Below is a small trained network, with its code and all its weights. Each question gives an input and a class and asks what happens when units are switched off, that is, made to give their printed mean instead of their output.

import numpy as np


def w(rows, s, z=0):
    codes = np.array(rows[::2]) - 128.0
    scale = np.full(codes.shape[1], s)
    scale[-1] = z or s
    return codes * scale


def f(y):
    return y / 2 * (1 + np.tanh(0.7978845608 * (y + 0.044715 * y**3)))


def log_softmax(a):
    a = a - a.max(-1, keepdims=True)
    return a - np.log(np.exp(a).sum(-1, keepdims=True))


def net(x, mask):
    res = np.array(x, float).reshape(1, 7) / 4 @ E
    y = f(res @ A[0][:, :-1].T + A[0][:, -1])
    res = res + np.where(mask, y, B[0][:, -1]) @ B[0][:, :-1]
    return log_softmax(res[-1] @ U[:, :-1].T + U[:, -1])


A, B = {}, {}
E = w([
[40,176,185,163,121,179,112,126,181],'x0',
[84,169,97,133,83,166,168,76,229],'x1',
[150,46,92,106,31,121,26,97,241],'x2',
[85,129,88,183,89,176,156,138,138],'x3',
[163,126,161,133,179,107,110,151,149],'x4',
[219,73,150,109,108,206,169,67,103],'x5',
[170,182,163,196,68,160,105,2,126],'x6',
],0.0084)
A[0] = w([
[44,38,84,128,133,78,90,139,189,146],'n1',
[160,244,85,222,109,75,10,79,102,175],'n2',
[173,76,90,132,157,188,118,76,55,185],'n3',
[138,86,62,109,111,173,2,70,147,215],'n4',
[111,133,186,179,209,103,95,148,68,178],'n5',
[148,119,152,146,150,147,165,66,128,78],'n6',
[168,82,123,138,92,190,43,105,156,203],'n7',
[125,137,185,98,209,185,106,109,142,105],'n8',
[120,59,66,154,94,173,99,126,64,149],'n9',
[178,85,204,136,105,104,49,143,93,126],'n10',
[98,98,104,67,149,70,75,157,163,154],'n11',
[155,116,228,189,151,163,211,28,56,148],'n12',
[37,137,67,192,128,104,105,172,152,119],'n13',
[104,213,136,90,139,113,234,201,113,252],'n14',
[195,121,132,58,105,112,157,121,177,198],'n15',
[97,109,138,106,45,55,97,204,156,82],'n16',
],0.008,0.0032)
B[0] = w([
[124,51,111,161,150,61,1,96,82,211],'n1',
[119,188,161,85,139,193,188,190,109,221],'n2',
[117,113,133,121,89,107,153,188,197,207],'n3',
[104,126,140,94,170,116,121,157,111,229],'n4',
[102,97,153,111,129,158,143,119,140,215],'n5',
[158,62,128,132,107,137,114,76,175,158],'n6',
[75,186,124,49,149,144,145,174,126,214],'n7',
[107,103,110,145,93,104,127,155,140,155],'n8',
[103,160,119,122,141,109,157,168,113,177],'n9',
[134,112,165,148,139,129,142,147,110,186],'n10',
[116,123,84,128,157,109,102,89,134,198],'n11',
[197,97,121,187,43,89,109,123,195,254],'n12',
[113,150,128,162,133,121,97,183,160,203],'n13',
[129,112,114,40,111,171,159,174,72,244],'n14',
[118,114,157,86,139,143,137,130,108,178],'n15',
[155,91,97,221,92,81,64,70,158,182],'n16',
],0.0086,0.0088)
U = w([
[130,172,64,94,187,126,103,135,140,176],'0',
[195,149,142,111,97,175,191,126,169,209],'1',
[234,88,94,253,41,53,71,6,187,1],'2',
],0.0062,0.0018)

Each question gives the input, the list of numbers given to net, and the class t.
The units are the neurons (one row each of A and B). Each row of codes is followed by its name. A weight is (code - 128) times the scale printed after its matrix; where a second scale follows, it is the last column's (A, B and U).
mask holds one flag per neuron, in row order. A switched-off neuron (its flag False) gives its mean, the last column of its row in B, instead of its output. The means were averaged over made-up inputs and are rounded, as every weight is.
A unit's drop is (log p(t) with every unit on - log p(t) with that unit switched off) / (log p(t) with every unit on - log p(t) with every unit switched off).
The circuit of an input: a set's keep is (log p(t) with only the set's units on - log p(t) with every unit switched off) / (log p(t) with every unit on - log p(t) with every unit switched off). Starting from the 12 units with the biggest drops (on a tie, the unit counted first), units are removed one at a time, each time the one whose removal leaves the highest keep (on an exact tie, the one counted first), for as long as the keep stays at least 0.8.
units of the circuit, in order: the units of the circuit, biggest drop first
top k neurons: the k neurons with the biggest drops, biggest first
drop when u is switched off: that unit's drop, to one decimal
input [0,8,1,-3,0,5,8], class 1: units of the circuit, in order => n7
input [6,8,4,-4,-6,7,-4], class 0: units of the circuit, in order => n12, n7, n4
input [-4,4,-1,-8,6,-2,6], class 1: top 3 neurons => n2, n1, n16
input [-2,-2,-2,-2,-7,-2,8], class 1: top 3 neurons => n2, n1, n16
input [6,8,4,6,-3,-1,-4], class 2: top 2 neurons => n1, n16
input [3,-1,8,-5,-5,-6,-2], class 2: top 2 neurons => n16, n1
input [-3,1,4,-6,-5,-4,3], class 0: top 3 neurons => n12, n2, n4
input [7,7,1,6,-7,4,-5], class 0: top 2 neurons => n12, n1
input [6,8,7,3,-6,4,-3], class 0: drop when n4 is switched off => 0.2
input [1,7,-5,3,-7,7,7], class 2: drop when n12 is switched off => 0.6
input [8,4,7,1,-8,5,-1], class 0: drop when n4 is switched off => 0.1
